((123, 131, 133, 128, 136), (126, 130, 129, 130, 132), (126, 112, 136, 135, 102)) yields 133
((131, 132, 125, 123, 150, 126), (125, 130, 126, 126, 118, 132), (124, 131, 126, 125, 100, 121)) yields 123
((124, 132, 125, 124, 123, 123), (129, 131, 125, 125, 106, 115), (134, 126, 132, 130, 108, 120)) yields 124
((144, 124, 129, 147, 141), (141, 128, 143, 132, 133), (132, 111, 134, 155, 147)) yields 129
((138, 100, 110, 130, 108), (132, 130, 122, 123, 129), (121, 133, 140, 133, 133)) yields 110
((142, 125, 142, 114, 114, 99), (129, 126, 127, 127, 129, 129), (128, 129, 129, 129, 125, 126)) yields 114
((152, 135, 126, 102), (143, 133, 122, 111), (143, 135, 127, 105)) yields 135
((144, 119, 146, 152, 120, 145, 113), (115, 150, 118, 121, 139, 107, 115), (134, 139, 139, 137, 121, 115, 141)) yields 120
((107, 135, 107, 128), (155, 107, 153, 120), (137, 114, 135, 117)) yields 135
((135, 148, 146, 150), (134, 132, 127, 133), (128, 129, 114, 128)) yields 148
---
[[135 143 113 109]
 [136 135 132 139]
 [136 114 136 158]] → 158, 143

[[144 128 105 121]
 [135 125 128 125]] → 144, 135

[156 150 147 116 130] → 156, 150

[147 138 148 116 123 131 106] → 148, 147

[122 146 128 128 149 139] → 149, 146

[137 102 123 109 103 113 111] → 137, 123

[106 147 139 109 136 144 142] → 147, 144

[[115 106 113 104 158]
 [142 146 143 122 135]] → 158, 146
---
140,115,118,122
142,106,135,128
-> 142, 106

132,149,143,129,128,121 -> 149, 121

112,123,114,121
119,149,122,130
-> 149, 112

128,102,138,150 -> 150, 102

131,125,124,138,126
107,136,129,124,125
137,126,117,139,116
-> 139, 107

99,142,129,121
128,146,139,116
113,116,135,132
-> 146, 99
---
array([[155, 131, 142, 124, 126],
       [118, 131, 128, 125, 142]]) ⇒ 125

array([[119, 114, 124, 125, 124, 140, 124],
       [125, 120, 101, 139, 128, 123, 125],
       [144, 104, 138, 116, 132, 126, 124]]) ⇒ 123

array([[119, 105,  99, 128, 116],
       [114, 105, 131, 130, 117],
       [103, 109, 147, 135, 113]]) ⇒ 130

array([[126, 126, 102, 139, 129, 122, 124],
       [112, 124, 145, 122, 124, 147, 130]]) ⇒ 147

array([[109, 147, 127, 103, 120],
       [138, 143, 127, 151, 135],
       [ 98, 140, 133, 101, 126]]) ⇒ 151

array([[130, 124, 118, 133],
       [141, 118, 119, 131],
       [151, 121, 120, 130]]) ⇒ 119

array([[145, 147, 119, 106, 137, 146],
       [145, 150, 114, 118, 142, 142],
       [119, 118, 135, 131, 140, 139]]) ⇒ 142

array([[124, 125, 110, 136, 111],
       [124, 120, 101, 143, 140],
       [137, 128, 132, 112, 120]]) ⇒ 143
---
[151 140 135 143 138 154 137] yields 135

[[112 122 134 111 131]
 [104 151 127 131 108]
 [111 149 116 114 111]] yields 104

[142 154 151 130 115 130 109] yields 109

[110 105 130 117 126 149] yields 105

[[133 126 101 135 145 132]
 [123 122 105 135 143 124]] yields 101

[150 153 104 146] yields 104

[148 122 137 106 109] yields 106

[[129 134 102 135 118]
 [125 130 127 113 122]] yields 102
---
Input:
[[133 130 134 130 133 103 130]
 [131 128 134 131 129 103 129]]
Output: 129

Input:
[[120 101 124 135 105 113 139]
 [124 117 127 136 115 127 138]
 [133 128 124 130 132 135 137]]
Output: 138

Input:
[[114 119 140 122]
 [110 151 117 119]]
Output: 119

Input:
[[117 119 136 122 139 127 121]
 [151 117 148 136 107 149 126]]
Output: 126

Input:
[[134 134 109 140 149]
 [122 128 133 119 137]
 [107 125 142 101 132]]
Output: 137

Input:
[[139 122 114 132 142 129 126]
 [142  99 118 143 136 129 127]]
Output: 127
---
[125 112 144 152 122]
125, 122

[[123 120 134 123 136 130]
 [150 125 115 119 120 122]]
123, 122

[[103 145 133 128 133 134]
 [ 99 141 131 146 136 133]]
103, 133

[142 102 136 146 129 139 138]
142, 138

[[123 141 140 141 123 144 134]
 [115 136 141 142 129 143 133]
 [114 134 129 133 155 140 138]]
123, 138

[109 123  99 130 110 100 136]
109, 136

[[105 129 133 137 141]
 [154 124 114 116 123]
 [113 134 123 137 138]]
105, 138

[121 129 132 157 151]
121, 151

[[130 126 141 150 121]
 [124 132 133 144 128]]
130, 128
---
array([127, 153, 151, 107]) ⇒ 127
array([ 98, 132, 137, 137, 130, 135]) ⇒ 98
array([101, 133, 146, 140]) ⇒ 101
array([121, 156, 157, 146, 125, 124]) ⇒ 121
array([127, 143, 147, 103]) ⇒ 127
array([127, 154, 152, 133, 116]) ⇒ 127
---
[[138 138 120 148 112 131]
 [127 122 119 128 129 117]
 [131 136 116 131 111 131]
 [108 110 129 133 130 144]
 [145 126 106 145 126 138]
 [134 124 122 123 104 126]
 [113 116 125 124 133 135]
 [119 122 130 132 122 138]
 [132 109 130 120 110 123]
 [135 140 124 151 119 129]
 [127 116 123 118 125 135]
 [124 138 112 152 137 139]] | 138

[[145 115 144 131  98 116 135 155 149 108 100]
 [145 142 127 142 106 132 150 118 147 120 118]
 [104 139 130 133 113 144 152 122 155 136 102]
 [125 151 136 132 103 135 138 131 147 110 110]
 [133 129 142 124 103 109 150 118 151 127 104]
 [129 114 141 134 107 110 151 124 152 110 113]] | 114

[[118 133 109 120 135 119 126 128 139]
 [139 138 116 132 132 130 127 134 124]
 [103 134 128 131 126 143 116 129 122]
 [133 126 116 130 118 124 126 126 124]
 [136 126 111 124 127 122 124 131 134]
 [129 135 123 134 133 133 127 124 121]
 [119 112 126 131 126 134 130 129 131]
 [136 128 126 125 128 132 134 122 125]
 [105 131 125 118 133 133 126 130 121]
 [115 119 119 128 120 134 121 128 137]
 [128 123 115 119 120 114 127 127 122]] | 123

[[135 126 144 128 117 123 126 124 100 121 138 101]
 [132 150 112 122 119 121 125 137 141 111 133 150]
 [134 121 118 120 155 152 129 104 114 139 130 139]
 [142 137 118 126 128 118 122 138 145 115 124 143]
 [120 122 144 143 123 120 136 147 122 137 119 141]
 [134 158 132 124 107 135 136 157 156 123 119 139]
 [111 125 121 115 145 118 124 118 126 131 133 130]
 [126 118 133 137 111 135 129 150 140 133 141 129]
 [135 140 115 126 131 118 115 127 148 118 138 149]
 [125 148 111 116 128 122 123 118 152 112 145 155]] | 148

[[123 117 116 133 120 136 120 121 121 124]
 [134 139 141 117 136 115 137 132 137 133]
 [123 115 116 130 122 135 121 118 124 128]
 [131 146 137 143 133 136 131 149 128 125]
 [128 117 128 112 128 118 131 113 134 134]
 [123 132 122 133 122 128 117 135 110 109]
 [131 146 136 140 132 133 130 147 127 124]
 [132 125 132 130 132 133 135 124 138 139]
 [124 132 121 144 123 140 120 138 117 118]
 [136 137 144 115 138 114 141 129 141 138]
 [126 136 126 143 126 137 123 141 119 118]
 [140 146 151 124 143 122 146 137 146 140]] | 146
